Below is a small trained network, with its code and all its weights. Each question gives an input and a class and asks what happens when units are switched off, that is, made to give their printed mean instead of their output.

import numpy as np


def w(rows, s, z=0):
    codes = np.array(rows[::2]) - 128.0
    scale = np.full(codes.shape[1], s)
    scale[-1] = z or s
    return codes * scale


def f(y):
    return y / 2 * (1 + np.tanh(0.7978845608 * (y + 0.044715 * y**3)))


def log_softmax(a):
    a = a - a.max(-1, keepdims=True)
    return a - np.log(np.exp(a).sum(-1, keepdims=True))


def net(x, mask):
    res = np.array(x, float).reshape(1, 4) / 4 @ E
    y = f(res @ A[0][:, :-1].T + A[0][:, -1])
    res = res + np.where(mask, y, B[0][:, -1]) @ B[0][:, :-1]
    return log_softmax(res[-1] @ U[:, :-1].T + U[:, -1])


A, B = {}, {}
E = w([
[136,151,162,8,169,146,124,193,113,131,106],'x0',
[114,130,227,138,125,135,120,106,198,213,111],'x1',
[117,121,125,123,124,134,141,154,152,126,142],'x2',
[185,4,181,168,139,221,127,107,136,90,96],'x3',
],0.014)
A[0] = w([
[155,87,176,59,140,155,125,128,114,112,115,15],'neuron 1',
[79,233,109,116,114,64,126,129,135,187,140,147],'neuron 2',
[122,85,122,212,103,140,128,91,142,121,135,99],'neuron 3',
[100,214,7,90,124,75,130,138,97,75,141,253],'neuron 4',
[95,162,93,219,113,83,133,106,160,157,147,191],'neuron 5',
[134,110,52,182,124,119,138,124,103,86,149,208],'neuron 6',
[100,179,28,202,106,75,133,123,123,101,150,245],'neuron 7',
[140,100,51,109,127,144,125,140,84,3,121,208],'neuron 8',
],0.018,0.0047)
B[0] = w([
[40,156,132,39,112,165,116,106,113,150,125,164],'neuron 1',
[155,203,50,107,138,92,151,84,188,168,129,233],'neuron 2',
[199,84,162,203,193,90,132,150,161,116,125,185],'neuron 3',
[134,120,250,108,128,112,93,230,55,97,113,252],'neuron 4',
[100,119,99,184,54,173,131,75,88,224,153,195],'neuron 5',
[120,144,122,83,146,123,117,63,188,15,90,186],'neuron 6',
[34,109,146,156,32,151,111,89,173,85,112,217],'neuron 7',
[136,107,19,102,156,175,163,112,122,100,160,214],'neuron 8',
],0.02,0.036)
U = w([
[42,108,235,117,88,162,101,117,145,106,88,250],'0',
[166,74,72,179,147,126,160,112,157,52,142,140],'1',
[123,164,193,73,131,90,120,254,41,102,131,94],'2',
[120,139,37,55,168,157,173,168,61,122,180,6],'3',
[116,160,91,184,72,98,153,95,149,211,167,99],'4',
[168,66,235,197,161,120,136,128,162,155,122,129],'5',
[144,230,104,43,173,52,160,148,172,186,129,112],'6',
],0.0091,0.0024)

Each question gives the input, the list of numbers given to net, and the class t.
The units are the neurons (one row each of A and B). Each row of codes is followed by its name. A weight is (code - 128) times the scale printed after its matrix; where a second scale follows, it is the last column's (A, B and U).
mask holds one flag per neuron, in row order. A switched-off neuron (its flag False) gives its mean, the last column of its row in B, instead of its output. The means were averaged over made-up inputs and are rounded, as every weight is.
A unit's drop is (log p(t) with every unit on - log p(t) with that unit switched off) / (log p(t) with every unit on - log p(t) with every unit switched off).
unit that matters most: the unit with the biggest drop
k most important neurons: the k neurons with the biggest drops, biggest first
drop of u: that unit's drop, to one decimal
input [-2,-6,-2,-8], class 0: unit that matters most -> neuron 7
input [0,8,8,-5], class 4: 2 most important neurons -> [neuron 5; neuron 4]
input [-8,5,5,0], class 4: 2 most important neurons -> [neuron 5; neuron 4]
input [1,2,1,-2], class 6: 2 most important neurons -> [neuron 7; neuron 4]
input [1,4,-8,-5], class 6: 2 most important neurons -> [neuron 2; neuron 7]
input [5,0,-6,8], class 3: 2 most important neurons -> [neuron 7; neuron 4]
input [-6,-2,8,-8], class 0: 2 most important neurons -> [neuron 4; neuron 7]
input [7,-7,-6,1], class 3: 2 most important neurons -> [neuron 8; neuron 3]
input [1,-1,0,7], class 3: 3 most important neurons -> [neuron 4; neuron 1; neuron 7]
input [1,7,6,-3], class 6: 2 most important neurons -> [neuron 7; neuron 2]
input [0,1,2,-7], class 4: 4 most important neurons -> [neuron 2; neuron 5; neuron 7; neuron 6]
input [1,-4,-4,1], class 3: 2 most important neurons -> [neuron 8; neuron 3]
input [-6,-7,-6,0], class 0: 3 most important neurons -> [neuron 7; neuron 4; neuron 2]
input [8,-4,3,-1], class 2: most important neuron -> [neuron 4]
input [-1,8,5,8], class 5: 2 most important neurons -> [neuron 3; neuron 7]
input [-1,-1,4,6], class 1: drop of neuron 4 -> 1.3
input [-2,1,8,-1], class 4: drop of neuron 4 -> 2.0
input [-8,-8,0,-2], class 0: drop of neuron 7 -> 2.7
input [-2,-8,-4,-4], class 0: drop of neuron 4 -> 2.7
input [-6,5,-6,2], class 5: unit that matters most -> neuron 3
